Below are the code and all the weights of a small trained network. Each question names an input and a class and asks about switching units off, where a switched-off unit gives its printed mean instead of its output.

import numpy as np


def w(rows, s, z=0):
    codes = np.array(rows[::2]) - 128.0
    scale = np.full(codes.shape[1], s)
    scale[-1] = z or s
    return codes * scale


def norm(h):
    return h / np.sqrt((h * h).mean(-1, keepdims=True) + 1e-5)


def f(y):
    return np.maximum(y, 0)


def log_softmax(a):
    a = a - a.max(-1, keepdims=True)
    return a - np.log(np.exp(a).sum(-1, keepdims=True))


def net(x, mask):
    res = np.array(x, float).reshape(1, 5) / 4 @ E
    u = 0
    for l in range(2):
        y = f(norm(res) @ A[l][:, :-1].T + A[l][:, -1])
        res = res + np.where(mask[u : u + 15], y, B[l][:, -1]) @ B[l][:, :-1]
        u += 15
    return log_softmax(norm(res)[-1] @ U[:, :-1].T + U[:, -1])


A, B = {}, {}
E = w([
[129,127,130,127],'x0',
[55,57,152,156],'x1',
[206,2,132,168],'x2',
[129,128,124,129],'x3',
[102,88,85,31],'x4',
],0.0072)
A[0] = w([
[60,82,119,202,61],'L0N1',
[106,200,119,82,15],'L0N2',
[134,175,128,173,128],'L0N3',
[192,189,84,86,49],'L0N4',
[94,200,140,116,50],'L0N5',
[164,100,76,52,17],'L0N6',
[109,185,127,184,120],'L0N7',
[56,116,148,135,74],'L0N8',
[91,103,53,49,64],'L0N9',
[219,69,131,127,78],'L0N10',
[125,141,77,78,110],'L0N11',
[73,154,176,104,167],'L0N12',
[161,157,158,163,87],'L0N13',
[223,212,86,105,19],'L0N14',
[254,160,112,49,3],'L0N15',
],0.012,0.003)
B[0] = w([
[98,124,131,142,200],'L0N1',
[189,176,65,129,216],'L0N2',
[102,135,172,61,203],'L0N3',
[25,158,130,215,226],'L0N4',
[187,113,66,97,217],'L0N5',
[146,135,181,112,200],'L0N6',
[185,161,169,96,214],'L0N7',
[12,103,52,202,180],'L0N8',
[129,123,255,89,230],'L0N9',
[167,160,48,103,254],'L0N10',
[141,183,182,123,195],'L0N11',
[171,71,61,136,214],'L0N12',
[136,140,224,134,194],'L0N13',
[1,93,115,212,254],'L0N14',
[50,139,118,188,247],'L0N15',
],0.0084,0.0053)
A[1] = w([
[175,91,93,140,67],'L1N1',
[66,104,81,179,91],'L1N2',
[94,100,90,171,144],'L1N3',
[56,37,172,96,63],'L1N4',
[157,194,2,125,155],'L1N5',
[213,65,98,167,103],'L1N6',
[99,170,103,63,94],'L1N7',
[190,127,172,213,99],'L1N8',
[56,61,99,150,85],'L1N9',
[126,200,162,81,253],'L1N10',
[110,210,216,147,131],'L1N11',
[125,175,239,162,110],'L1N12',
[95,44,105,137,96],'L1N13',
[165,115,187,212,112],'L1N14',
[61,72,106,195,67],'L1N15',
],0.0098,0.005)
B[1] = w([
[116,153,73,69,150],'L1N1',
[48,162,119,154,203],'L1N2',
[102,157,94,135,201],'L1N3',
[116,204,195,154,179],'L1N4',
[175,63,29,156,232],'L1N5',
[184,137,35,76,183],'L1N6',
[206,142,102,56,165],'L1N7',
[116,138,167,69,180],'L1N8',
[154,161,129,207,191],'L1N9',
[154,1,149,118,253],'L1N10',
[175,34,153,83,237],'L1N11',
[126,118,193,102,212],'L1N12',
[134,192,119,169,174],'L1N13',
[138,137,158,63,187],'L1N14',
[61,184,115,98,204],'L1N15',
],0.0064,0.0063)
U = w([
[36,198,95,193,195],'0',
[227,125,4,90,214],'1',
[179,110,229,50,6],'2',
],0.012,0.00017)

Each question gives the input, the list of numbers given to net, and the class t.
The units are the neurons (one row each of A and B). Each row of codes is followed by its name. A weight is (code - 128) times the scale printed after its matrix; where a second scale follows, it is the last column's (A, B and U).
mask holds one flag per neuron, layer by layer. A switched-off neuron (its flag False) gives its mean, the last column of its row in B, instead of its output. The means were averaged over made-up inputs and are rounded, as every weight is.
A unit's drop is (log p(t) with every unit on - log p(t) with that unit switched off) / (log p(t) with every unit on - log p(t) with every unit switched off).
The circuit of an input: a set's keep is (log p(t) with only the set's units on - log p(t) with every unit switched off) / (log p(t) with every unit on - log p(t) with every unit switched off). Starting from the 12 units with the biggest drops (on a tie, the unit counted first), units are removed one at a time, each time the one whose removal leaves the highest keep (on an exact tie, the one counted first), for as long as the keep stays at least 0.8.
units of the circuit, in order: the units of the circuit, biggest drop first
k most important neurons of layer l: the k neurons of layer l with the biggest drops, biggest first
drop when u is switched off: that unit's drop, to one decimal
input [8,-3,5,5,7], class 2: units of the circuit, in order	L0N9
input [6,5,6,-1,-2], class 1: units of the circuit, in order	L1N6; L0N10
input [7,-4,-8,8,7], class 1: units of the circuit, in order	L0N2; L1N5
input [0,-2,-5,-1,-6], class 2: 3 most important neurons of layer 0	L0N10; L0N13; L0N7
input [3,7,7,-4,5], class 0: 2 most important neurons of layer 1	L1N4; L1N11
input [-8,-5,-7,6,6], class 1: 2 most important neurons of layer 0	L0N2; L0N5
input [-4,5,-6,8,4], class 1: 3 most important neurons of layer 0	L0N14; L0N2; L0N4
input [3,0,-3,6,-3], class 1: 2 most important neurons of layer 0	L0N5; L0N9
input [7,6,-7,5,-4], class 1: 2 most important neurons of layer 0	L0N14; L0N5
input [-1,-4,-4,2,-5], class 2: 4 most important neurons of layer 0	L0N7; L0N13; L0N10; L0N3
input [5,6,-7,-2,-8], class 2: 2 most important neurons of layer 0	L0N7; L0N14
input [5,-6,0,7,6], class 0: 3 most important neurons of layer 0	L0N15; L0N14; L0N4
input [2,-4,-5,-8,-7], class 2: drop when L0N10 is switched off	0.2
input [-6,-8,3,-2,-5], class 0: units of the circuit, in order	L0N14
input [-2,3,-7,1,1], class 1: drop when L1N8 is switched off	0.0
input [-6,5,-6,4,2], class 1: drop when L0N15 is switched off	0.2
input [8,-7,7,8,4], class 0: drop when L0N15 is switched off	0.7
